[[ 20  -3  -8 -57   2   2]
 [ 21  13 -13   4 -13  12]
 [  4 -14   8 -38   8  -9]
 [-13   5   0 -37  16 -21]
 [ 22  -3  12  12 -17   8]
 [ 35 -22  17  50 -71  65]]
Indices start at 0.
The entry in row 1 and column 0 is 21
The entry in row 0 and column 0 -> 20
The bottom entry of the column that holds the smallest entry is -71
The entry in row 2 and column 0 is 4
The entry in row 0 and column 1: -3
The entry in the bottom-right corner -> 65
The entry just right of 21 is 13
Report the bottom-left entry.
A: 35
Report the top entry of the column that holds the largest entry.
A: 2
Report the entry just left of the smallest entry.
A: 50
Report the entry in row 0 and column 2.
A: -8
Report the entry just right of 16.
A: -21
The entry at row 2, column 2 is 8
Report the entry directly above the largest entry.
A: 8

Questions about the row below.
1) Find the entry just left of the largest entry.
2) Find the entry just right of the largest entry.
[104 107 187  53  95 112  69 195  90 105  87  25  69  85]
1) 69
2) 90

Questions about the row below.
1) Read off the 4th entry.
2) Read off the 1st entry.
3) Read off the third smallest entry.
4) Read off the third entry.
[386, 336, 984, 192, 254, 984, 492, 353, 158]
1) 192
2) 386
3) 254
4) 984

Questions about the grid below.
1) The third entry in reading order?
2) The first entry in reading order?
[[80, 36, -488, -381, -260, 605, -93, 358, 161, -204, 38, -786, 360, -381, -45, -412], [-392, -665, 168, -288, -99, -882, -54, -543, -22, -219, -534, 378, -267, -11, -512, 5], [-453, -369, 439, 364, -6, -654, -313, -649, -587, -294, 605, 364, -294, -213, -291, 39], [-338, -331, -700, -594, -373, 277, -70, -98, 243, -503, -85, -341, -38, -62, -563, -437], [88, 171, 419, 489, 15, -171, -233, 73, -715, 355, 141, 225, -331, -172, 412, -154]]
1) -488
2) 80

 32  240  158   27  156  156  154  157   67  166  151
 74  174  158   73  132  137  147  132  168  178  140
 74  147  154   71  108  123  136  114  216  173  127
188   67  131  190  196  156  143  181   36  124  152
What is the entry just right of 137? 147
What is the bottom entry of the column that holds the smallest entry? 190
What is the third largest entry? 196
The entry directly below the smallest entry -> 73
The entry directly above 73 is 27
The first entry on the main diagonal is 32
What is the last entry, reading row by row? 152
The 1st entry on the diagonal from the top-right corner -> 151
What is the 3rd entry, reading row by row? 158
What is the top entry of the column that holds the largest entry? 240
The entry just left of 143 is 156
What is the fifth entry, reading row by row? 156
What is the bottom-left entry? 188
The second largest entry -> 216

Questions about the matrix below. Indices start at 0.
1) Which number is the entry at row 2, column 1?
2) Which number is the entry in row 0 and column 0?
3) Which number is the entry directly below the smallest entry?
4) Which number is the bottom-right entry?
5) Which number is the entry in row 1 and column 0?
6) Which number is the entry at row 0, column 1?
7) Which number is the entry just left of -31?
8) Which number is the entry just left of -26?
array([[-10, -13,  -8, -17,   0, -13,   3,  -5,   5],
       [ 18,   3,  20,  21, -31,   7, -61,  15,  -1],
       [ 16,   1,  10,  21, -18,   6, -39,   0,  -8],
       [-27,  -4, -26, -37,  34,  -8,  47,  -5,   3],
       [  2,  -5,  17,   1, -28,   8, -32,  23,  18],
       [-11,  -4, -11, -17,  16, -16,  29,  -9,   0]])
1) 1
2) -10
3) -39
4) 0
5) 18
6) -13
7) 21
8) -4

Read these off the array that follows. Indices start at 0.
1) Give the bottom entry of the column that holds the smallest entry.
2) Give the entry just right of the centre entry.
3) Give the entry in the bottom-left corner.
4) Give the entry in the bottom-right corner.
5) Give the entry at row 0, column 2.
6) Give the entry in row 1 and column 2.
7) Give the entry just left of the largest entry.
8) Give the entry just left of the centre entry.
[[  5   5   4   6   5   4 -16   5   4   9   5]
 [  4   3  14   3   4   8 -22   5  11  15   6]
 [-19  -8   0  -9  -7  -4  59 -16  -2 -27  -7]
 [-19  -4   0  -4  -3  -2  65 -16  -1 -32  -4]
 [ -7  -5  -8  -5  -5  -6  25  -7  -7 -14  -6]
 [  8   9  -1  11   9   4 -16   7   2   5   7]
 [-17  -8  18 -12  -6   3  35 -12  11 -10  -2]
 [ -7   1  -7   3   1  -2  36  -7  -5 -21  -2]
 [  3   3  14   2   4   7 -20   5  10  15   6]
 [  3   3  14   2   4   7 -19   5  11  14   6]
 [  5   5   5   6   5   5 -17   5   5   9   5]
 [  4   4  11   4   5   7 -20   6   8  13   6]
 [  9  10  -2  13  10   4 -16   7   2   5   8]
 [-17  -7  -1  -7  -6  -4  55 -14  -2 -26  -6]
 [  6   6   5   7   6   5 -17   6   5   9   6]]
1) 9
2) 36
3) 6
4) 6
5) 4
6) 14
7) -2
8) 1

Read these off the matrix that follows.
1) Find the maximum.
2) Find the 2nd largest entry.
3) Find the 4th entry in reading order.
4) Find the first entry in reading order.
5) Find the fifth entry in reading order.
6) Find the 3rd entry in reading order.
[[-1.09, -0.12, 1.06, -1.05], [-1.44, 0.46, -0.80, 1.32], [-0.22, -0.81, 1.42, -1.32], [-1.55, 0.64, -1.03, 1.63], [-1.89, 0.59, 0.93, -0.21], [0.95, -1.92, -1.73, 0.95], [0.42, -1.49, -1.00, 0.29], [0.58, -1.51, -1.98, 1.43], [0.55, -1.46, -0.08, -0.66], [-0.44, -0.66, 1.19, -1.25], [-0.66, -0.42, -1.03, 1.06], [-1.55, 0.05, 1.82, -1.38]]
1) 1.82
2) 1.63
3) -1.05
4) -1.09
5) -1.44
6) 1.06
